Here is a tiny trained network, its code and every weight. The questions are about switching its units off for an input and a target symbol, where a switched-off unit gives its printed mean instead of its output.

import numpy as np


def w(rows, s, z=0):
    codes = np.array(rows[::2]) - 128.0
    scale = np.full(codes.shape[1], s)
    scale[-1] = z or s
    return codes * scale


def f(y):
    return y / 2 * (1 + np.tanh(0.7978845608 * (y + 0.044715 * y**3)))


def softmax(a):
    e = np.exp(a - a.max(-1, keepdims=True))
    return e / e.sum(-1, keepdims=True)


def log_softmax(a):
    a = a - a.max(-1, keepdims=True)
    return a - np.log(np.exp(a).sum(-1, keepdims=True))


def net(x, mask):
    ids = ['βγδθμξπτψ'.index(c) for c in x.split()]
    T = len(ids)
    res = E[ids] + P[:T]
    r = res
    for j in range(3):
        rows = slice(3 * j, 3 * j + 3)
        q, k, v = (r @ M[0][rows].T for M in (Q, K, V))
        z = softmax(np.where(np.tri(T) > 0, q @ k.T / 3**0.5, -1e9)) @ v
        o = O[0][rows]
        res = res + np.where(mask[j], z, o[:, -1]) @ o[:, :-1]
    y = f(res @ A[0][:, :-1].T + A[0][:, -1])
    res = res + np.where(mask[3:11], y, B[0][:, -1]) @ B[0][:, :-1]
    return log_softmax(res[-1] @ U[:, :-1].T + U[:, -1])


Q, K, V, O, A, B = {}, {}, {}, {}, {}, {}
E = w([
[97,175,191,153],'β',
[253,147,120,4],'γ',
[162,111,90,69],'δ',
[180,63,147,152],'θ',
[67,67,46,106],'μ',
[171,125,92,22],'ξ',
[153,167,180,89],'π',
[156,35,120,36],'τ',
[170,112,66,87],'ψ',
],0.018)
P = w([
[190,168,71,171],'0',
[219,127,64,132],'1',
[204,147,114,134],'2',
[205,129,118,121],'3',
[183,149,178,135],'4',
[181,155,199,127],'5',
[182,147,224,130],'6',
[208,132,220,94],'7',
[186,130,253,121],'8',
],0.0053)
Q[0] = w([
[108,119,96,176],'head 1',
[9,47,122,189],'head 1',
[109,176,108,95],'head 1',
[199,163,235,79],'head 2',
[197,127,96,169],'head 2',
[25,48,118,102],'head 2',
[127,150,78,104],'head 3',
[171,111,7,73],'head 3',
[108,120,107,78],'head 3',
],0.014)
K[0] = w([
[148,126,103,128],'head 1',
[167,159,71,253],'head 1',
[81,173,129,85],'head 1',
[154,64,193,126],'head 2',
[144,187,151,131],'head 2',
[51,164,67,135],'head 2',
[133,110,118,118],'head 3',
[135,58,169,135],'head 3',
[162,56,116,131],'head 3',
],0.018)
V[0] = w([
[144,113,95,136],'head 1',
[136,206,54,76],'head 1',
[125,187,82,90],'head 1',
[87,25,150,80],'head 2',
[195,100,206,198],'head 2',
[81,221,138,63],'head 2',
[116,151,120,71],'head 3',
[89,197,59,52],'head 3',
[129,220,2,179],'head 3',
],0.0083)
O[0] = w([
[105,118,140,141,154],'head 1',
[146,115,95,198,253],'head 1',
[147,116,111,167,202],'head 1',
[191,112,215,47,157],'head 2',
[228,62,95,138,143],'head 2',
[31,137,35,132,104],'head 2',
[133,151,76,93,174],'head 3',
[126,187,44,86,166],'head 3',
[48,137,1,199,79],'head 3',
],0.0071,0.0058)
A[0] = w([
[155,252,136,119,127],'neuron 1',
[154,129,179,113,139],'neuron 2',
[114,171,124,95,197],'neuron 3',
[88,139,161,186,121],'neuron 4',
[134,113,182,151,3],'neuron 5',
[210,144,128,160,77],'neuron 6',
[97,186,133,147,91],'neuron 7',
[168,144,99,180,184],'neuron 8',
],0.016,0.004)
B[0] = w([
[155,1,101,65,216],'neuron 1',
[123,68,52,209,245],'neuron 2',
[204,162,92,178,173],'neuron 3',
[207,139,136,179,138],'neuron 4',
[144,202,83,49,167],'neuron 5',
[5,186,203,124,252],'neuron 6',
[117,100,21,148,136],'neuron 7',
[93,21,95,105,183],'neuron 8',
],0.0089,0.011)
U = w([
[98,28,78,116,181],'β',
[153,84,108,102,183],'γ',
[255,110,156,98,165],'δ',
[190,75,79,215,66],'θ',
[79,55,156,128,140],'μ',
[133,117,79,124,113],'ξ',
[89,84,99,23,3],'π',
[99,137,93,76,103],'τ',
[189,142,60,90,87],'ψ',
],0.0088,0.0072)

Each question gives the input, a string of symbols that net reads in full, and the target symbol t.
The units are the heads (3 rows each of Q, K, V and O) and the neurons (one row each of A and B). Each row of codes is followed by its name. A weight is (code - 128) times the scale printed after its matrix; where a second scale follows, it is the last column's (O, A, B and U).
mask holds one flag per unit, heads first, then neurons. A switched-off unit (its flag False) gives its mean, the last column of its rows in O or B, instead of its output. The means were averaged over made-up inputs and are rounded, as every weight is.
A unit's drop is (log p(t) with every unit on - log p(t) with that unit switched off) / (log p(t) with every unit on - log p(t) with every unit switched off).
The circuit of an input: a set's keep is (log p(t) with only the set's units on - log p(t) with every unit switched off) / (log p(t) with every unit on - log p(t) with every unit switched off). Starting from all 11 units, units are removed one at a time, each time the one whose removal leaves the highest keep (on an exact tie, the one counted first), for as long as the keep stays at least 0.8.
units of the circuit, in order: the units of the circuit, biggest drop first
top k neurons: the k neurons with the biggest drops, biggest first
heads that matter: for each layer, one digit per head in row order, 1 if its drop is at least 0.15 and else 0, layers parted by /
drop when u is switched off: that unit's drop, to one decimal
input γ π μ γ ξ β θ, target μ: units of the circuit, in order -> [neuron 6; head 2]
input β π γ δ δ τ δ δ, target δ: heads that matter -> 100
input δ β β ψ ξ ψ β, target θ: units of the circuit, in order -> [neuron 4; neuron 6]
input ψ τ θ μ β ξ β μ β, target δ: top 2 neurons -> [neuron 5; neuron 8]
input ξ ξ ξ ξ γ ξ, target ψ: top 4 neurons -> [neuron 6; neuron 3; neuron 2; neuron 8]
input β ξ γ ξ ψ β, target θ: units of the circuit, in order -> [neuron 4; neuron 6; head 2]
input τ ξ ξ ξ β γ π τ ψ, target δ: units of the circuit, in order -> [head 3]
input τ π δ ψ δ δ, target δ: top 2 neurons -> [neuron 8; neuron 6]
input β γ β π β ξ θ ψ, target μ: heads that matter -> 001
input ξ μ γ, target β: units of the circuit, in order -> [neuron 8; neuron 1; head 3]
input μ ξ θ, target μ: units of the circuit, in order -> [neuron 6; head 2]
input τ γ ψ δ β τ ψ, target δ: heads that matter -> 100
input θ β ξ δ, target μ: heads that matter -> 001
input δ ξ δ γ ξ τ, target δ: top 2 neurons -> [neuron 6; neuron 8]
input μ π θ ψ, target μ: units of the circuit, in order -> [head 3; neuron 6; neuron 3]
input β ψ θ ξ ψ β δ, target μ: units of the circuit, in order -> [neuron 6; head 2; neuron 3; head 3]
input δ ξ θ γ, target μ: units of the circuit, in order -> [neuron 6; head 3; head 2]
input ξ θ μ ξ θ ξ γ, target μ: top 2 neurons -> [neuron 6; neuron 2]
input π β γ τ ψ ξ ξ, target δ: heads that matter -> 000
input π θ π, target μ: top 3 neurons -> [neuron 6; neuron 3; neuron 2]
input θ θ τ τ ξ τ, target δ: drop when neuron 6 is switched off -> 0.0
